Below are the code and all the weights of a small trained network. Each question names an input and a class and asks about switching units off, where a switched-off unit gives its printed mean instead of its output.

import numpy as np


def w(rows, s, z=0):
    codes = np.array(rows[::2]) - 128.0
    scale = np.full(codes.shape[1], s)
    scale[-1] = z or s
    return codes * scale


def f(y):
    return np.maximum(y, 0)


def log_softmax(a):
    a = a - a.max(-1, keepdims=True)
    return a - np.log(np.exp(a).sum(-1, keepdims=True))


def net(x, mask):
    res = np.array(x, float).reshape(1, 6) / 4 @ E
    y = f(res @ A[0][:, :-1].T + A[0][:, -1])
    res = res + np.where(mask, y, B[0][:, -1]) @ B[0][:, :-1]
    return log_softmax(res[-1] @ U[:, :-1].T + U[:, -1])


A, B = {}, {}
E = w([
[134,128,111,103,144,134,107,125,108],'x0',
[131,114,149,155,83,57,30,132,114],'x1',
[107,246,121,156,131,152,77,144,131],'x2',
[194,118,96,138,154,88,119,212,187],'x3',
[154,136,93,105,113,148,111,94,122],'x4',
[115,122,137,121,149,129,113,142,128],'x5',
],0.013)
A[0] = w([
[240,100,67,147,111,128,109,205,215,24],'n1',
[113,254,105,179,154,145,97,157,135,60],'n2',
[147,160,123,39,208,226,193,150,153,64],'n3',
[117,165,93,135,195,144,224,107,167,2],'n4',
[166,128,150,129,99,64,67,124,73,14],'n5',
[195,162,138,145,217,139,105,192,175,113],'n6',
],0.0086,0.0095)
B[0] = w([
[106,149,213,108,162,148,93,107,56,247],'n1',
[189,1,106,116,189,97,189,149,71,243],'n2',
[118,129,129,161,126,131,34,147,172,254],'n3',
[155,87,134,190,80,148,46,137,127,187],'n4',
[117,137,67,231,156,156,61,140,179,173],'n5',
[86,162,159,133,69,160,190,79,135,242],'n6',
],0.011,0.0072)
U = w([
[125,122,128,102,136,138,127,139,141,248],'0',
[131,96,121,185,124,155,64,140,175,10],'1',
[130,124,129,97,139,133,132,129,145,226],'2',
[90,143,193,107,138,193,129,85,56,16],'3',
[186,10,117,88,179,131,156,140,123,25],'4',
[120,134,114,85,140,123,131,138,152,224],'5',
],0.012)

Each question gives the input, the list of numbers given to net, and the class t.
The units are the neurons (one row each of A and B). Each row of codes is followed by its name. A weight is (code - 128) times the scale printed after its matrix; where a second scale follows, it is the last column's (A, B and U).
mask holds one flag per neuron, in row order. A switched-off neuron (its flag False) gives its mean, the last column of its row in B, instead of its output. The means were averaged over made-up inputs and are rounded, as every weight is.
A unit's drop is (log p(t) with every unit on - log p(t) with that unit switched off) / (log p(t) with every unit on - log p(t) with every unit switched off).
The circuit of an input: a set's keep is (log p(t) with only the set's units on - log p(t) with every unit switched off) / (log p(t) with every unit on - log p(t) with every unit switched off). Starting from all 6 units, units are removed one at a time, each time the one whose removal leaves the highest keep (on an exact tie, the one counted first), for as long as the keep stays at least 0.8.
units of the circuit, in order: the units of the circuit, biggest drop first
unit that matters most: the unit with the biggest drop
k most important neurons: the k neurons with the biggest drops, biggest first
drop of u: that unit's drop, to one decimal
input [1,-8,-7,4,-7,-4], class 1: units of the circuit, in order	n3; n4
input [-1,7,8,-2,-4,-1], class 4: 2 most important neurons	n2; n3
input [4,2,8,6,4,6], class 4: units of the circuit, in order	n2
input [-6,-1,7,-6,2,-4], class 4: units of the circuit, in order	n2; n6
input [-6,1,5,-6,5,-7], class 0: 2 most important neurons	n1; n6
input [4,-6,7,5,-4,4], class 4: 2 most important neurons	n2; n5
input [8,3,-8,-8,4,7], class 2: 3 most important neurons	n2; n1; n6
input [5,-7,-5,4,1,-6], class 1: units of the circuit, in order	n3; n4
input [1,-1,5,5,1,3], class 3: units of the circuit, in order	n6; n1
input [0,-2,3,-6,-8,-3], class 5: 3 most important neurons	n1; n6; n4
input [0,-2,-6,6,0,1], class 3: units of the circuit, in order	n1; n2
input [-5,4,7,6,6,1], class 4: 2 most important neurons	n2; n3
input [-2,-5,4,-5,-6,-7], class 0: units of the circuit, in order	n1; n6
input [-2,-6,-8,8,-8,-2], class 3: 3 most important neurons	n1; n6; n2
input [6,-5,-3,7,3,1], class 3: 2 most important neurons	n1; n6
input [2,-4,-6,2,4,-8], class 0: most important neuron	n2
input [-5,-8,-7,5,7,-3], class 1: 3 most important neurons	n3; n4; n2
input [7,-3,2,-6,-5,7], class 0: 3 most important neurons	n1; n6; n3
input [1,-6,6,-1,-1,-1], class 1: 3 most important neurons	n3; n4; n1
input [4,7,1,-4,-1,-3], class 1: unit that matters most	n5
input [2,1,6,-7,4,-7], class 0: 3 most important neurons	n1; n6; n2
input [-4,6,3,8,-1,-4], class 3: drop of n1	0.7
input [-7,-1,-7,5,-3,-6], class 2: drop of n1	0.2
input [7,-8,-1,7,1,0], class 1: drop of n4	0.3
